Here is a tiny trained network, its code and every weight. The questions are about switching its units off for an input and a class, where a switched-off unit gives its printed mean instead of its output.

import numpy as np


def w(rows, s, z=0):
    codes = np.array(rows[::2]) - 128.0
    scale = np.full(codes.shape[1], s)
    scale[-1] = z or s
    return codes * scale


def f(y):
    return np.maximum(y, 0)


def log_softmax(a):
    a = a - a.max(-1, keepdims=True)
    return a - np.log(np.exp(a).sum(-1, keepdims=True))


def net(x, mask):
    res = np.array(x, float).reshape(1, 3) / 4 @ E
    y = f(res @ A[0][:, :-1].T + A[0][:, -1])
    res = res + np.where(mask, y, B[0][:, -1]) @ B[0][:, :-1]
    return log_softmax(res[-1] @ U[:, :-1].T + U[:, -1])


A, B = {}, {}
E = w([
[233,193,50,79,23,221,105,170],'x0',
[37,134,140,147,79,249,244,152],'x1',
[208,89,68,124,142,90,229,2],'x2',
],0.0038)
A[0] = w([
[177,132,114,121,98,166,117,140,15],'neuron 0',
[213,143,101,130,68,186,110,147,18],'neuron 1',
[159,139,117,128,109,148,120,144,43],'neuron 2',
[143,135,127,125,138,123,153,106,122],'neuron 3',
[51,118,152,130,166,76,138,106,14],'neuron 4',
[80,126,119,131,111,179,196,130,150],'neuron 5',
[97,124,127,132,113,160,178,132,151],'neuron 6',
[159,121,124,129,131,120,168,102,118],'neuron 7',
[151,122,125,127,122,120,160,101,110],'neuron 8',
[176,125,118,123,146,62,49,118,158],'neuron 9',
[163,122,113,125,136,118,175,94,110],'neuron 10',
[52,117,160,141,173,70,157,101,18],'neuron 11',
[76,122,150,132,156,88,142,114,23],'neuron 12',
[153,125,120,129,137,124,158,100,116],'neuron 13',
[180,132,115,121,148,63,46,109,163],'neuron 14',
[166,133,127,128,99,150,121,132,52],'neuron 15',
[85,128,147,137,148,95,141,108,37],'neuron 16',
[201,118,110,121,140,103,242,58,115],'neuron 17',
[91,137,124,117,105,178,198,136,190],'neuron 18',
[161,133,118,125,115,153,121,136,30],'neuron 19',
[182,127,110,120,100,166,120,140,30],'neuron 20',
[91,121,154,132,156,101,139,109,22],'neuron 21',
[189,132,118,129,91,176,111,140,39],'neuron 22',
[167,133,125,129,105,150,127,138,42],'neuron 23',
[46,130,161,126,131,162,2,233,3],'neuron 24',
[177,131,116,119,127,85,64,117,146],'neuron 25',
[89,130,130,127,117,172,185,132,150],'neuron 26',
[135,131,129,133,138,110,153,118,95],'neuron 27',
[71,132,123,122,111,183,215,135,150],'neuron 28',
[98,129,120,129,120,155,171,132,149],'neuron 29',
[148,124,119,130,123,115,159,107,114],'neuron 30',
[117,131,131,130,124,137,101,157,41],'neuron 31',
[151,133,122,125,119,111,95,114,143],'neuron 32',
[104,126,140,130,137,114,132,113,48],'neuron 33',
[159,124,110,132,135,116,175,98,116],'neuron 34',
[147,129,118,130,135,123,160,103,115],'neuron 35',
[143,130,120,130,135,106,99,123,146],'neuron 36',
],0.0088,0.00052)
B[0] = w([
[119,124,86,119,148,124,172,126,168],'neuron 0',
[110,119,55,109,162,121,204,128,202],'neuron 1',
[119,121,99,121,140,124,156,124,154],'neuron 2',
[113,132,126,129,111,132,107,131,153],'neuron 3',
[133,133,60,106,140,136,193,133,195],'neuron 4',
[177,123,191,143,146,121,124,133,192],'neuron 5',
[163,125,172,137,140,121,126,131,173],'neuron 6',
[99,134,127,130,106,133,94,126,168],'neuron 7',
[105,133,124,128,110,132,96,127,162],'neuron 8',
[184,121,214,149,145,137,137,137,206],'neuron 9',
[96,137,123,127,100,132,79,128,178],'neuron 10',
[132,126,50,102,150,134,199,137,206],'neuron 11',
[131,131,79,111,138,134,176,133,177],'neuron 12',
[105,136,127,128,109,133,95,129,163],'neuron 13',
[185,119,219,149,147,133,137,140,209],'neuron 14',
[122,126,98,120,141,126,157,129,156],'neuron 15',
[128,128,88,116,140,131,168,132,168],'neuron 16',
[54,146,120,132,70,136,25,125,238],'neuron 17',
[175,116,187,142,149,118,128,135,192],'neuron 18',
[120,125,103,122,138,126,157,129,152],'neuron 19',
[113,127,87,117,146,126,173,130,170],'neuron 20',
[129,130,87,117,137,134,170,135,169],'neuron 21',
[115,121,79,116,150,122,179,128,177],'neuron 22',
[121,125,99,120,139,125,156,131,154],'neuron 23',
[49,143,113,132,48,130,3,89,253],'neuron 24',
[170,119,193,146,149,130,143,135,187],'neuron 25',
[173,123,178,139,146,115,117,126,181],'neuron 26',
[112,130,116,128,117,132,115,129,147],'neuron 27',
[188,121,202,144,149,117,121,134,203],'neuron 28',
[158,124,165,137,138,122,126,130,166],'neuron 29',
[107,133,126,127,111,128,99,125,160],'neuron 30',
[107,129,120,129,111,125,104,116,153],'neuron 31',
[149,122,157,134,139,127,139,132,156],'neuron 32',
[129,129,108,122,133,131,149,133,147],'neuron 33',
[96,137,124,127,105,131,82,123,176],'neuron 34',
[107,132,126,128,109,129,97,127,161],'neuron 35',
[145,124,159,135,132,129,132,131,155],'neuron 36',
],0.019,0.0051)
U = w([
[222,92,255,188,168,118,125,145,252],'0',
[35,172,120,136,21,137,28,91,127],'1',
[117,113,33,78,180,128,225,138,2],'2',
],0.0094,0.00032)

Each question gives the input, the list of numbers given to net, and the class t.
The units are the neurons (one row each of A and B). Each row of codes is followed by its name. A weight is (code - 128) times the scale printed after its matrix; where a second scale follows, it is the last column's (A, B and U).
mask holds one flag per neuron, in row order. A switched-off neuron (its flag False) gives its mean, the last column of its row in B, instead of its output. The means were averaged over made-up inputs and are rounded, as every weight is.
A unit's drop is (log p(t) with every unit on - log p(t) with that unit switched off) / (log p(t) with every unit on - log p(t) with every unit switched off).
The circuit of an input: a set's keep is (log p(t) with only the set's units on - log p(t) with every unit switched off) / (log p(t) with every unit on - log p(t) with every unit switched off). Starting from the 12 units with the biggest drops (on a tie, the unit counted first), units are removed one at a time, each time the one whose removal leaves the highest keep (on an exact tie, the one counted first), for as long as the keep stays at least 0.8.
circuit, biggest first: the units of the circuit, biggest drop first
k most important neurons: the k neurons with the biggest drops, biggest first
drop of u: that unit's drop, to one decimal
input [-5,2,7], class 1: circuit, biggest first	[neuron 17]
input [-2,1,1], class 2: circuit, biggest first	[neuron 24; neuron 14]
input [-2,6,5], class 0: 2 most important neurons	[neuron 24; neuron 28]
input [-3,5,-5], class 0: 3 most important neurons	[neuron 17; neuron 28; neuron 5]
input [8,7,-3], class 2: 2 most important neurons	[neuron 1; neuron 22]
input [2,7,7], class 0: 3 most important neurons	[neuron 24; neuron 28; neuron 18]
input [-7,3,6], class 2: 4 most important neurons	[neuron 24; neuron 11; neuron 4; neuron 12]
input [8,-2,5], class 2: 2 most important neurons	[neuron 1; neuron 24]
input [-2,-3,4], class 1: 2 most important neurons	[neuron 17; neuron 28]
input [2,-7,-6], class 0: 4 most important neurons	[neuron 14; neuron 9; neuron 17; neuron 25]
input [-2,6,-6], class 0: 2 most important neurons	[neuron 17; neuron 28]
input [7,-6,-2], class 2: 2 most important neurons	[neuron 1; neuron 22]
input [4,6,-6], class 0: 3 most important neurons	[neuron 17; neuron 28; neuron 18]
input [2,-5,-4], class 0: circuit, biggest first	[neuron 14]
input [0,-3,5], class 1: drop of neuron 17	0.4
input [-3,-5,8], class 1: drop of neuron 17	0.8
input [-7,5,8], class 1: drop of neuron 17	3.1
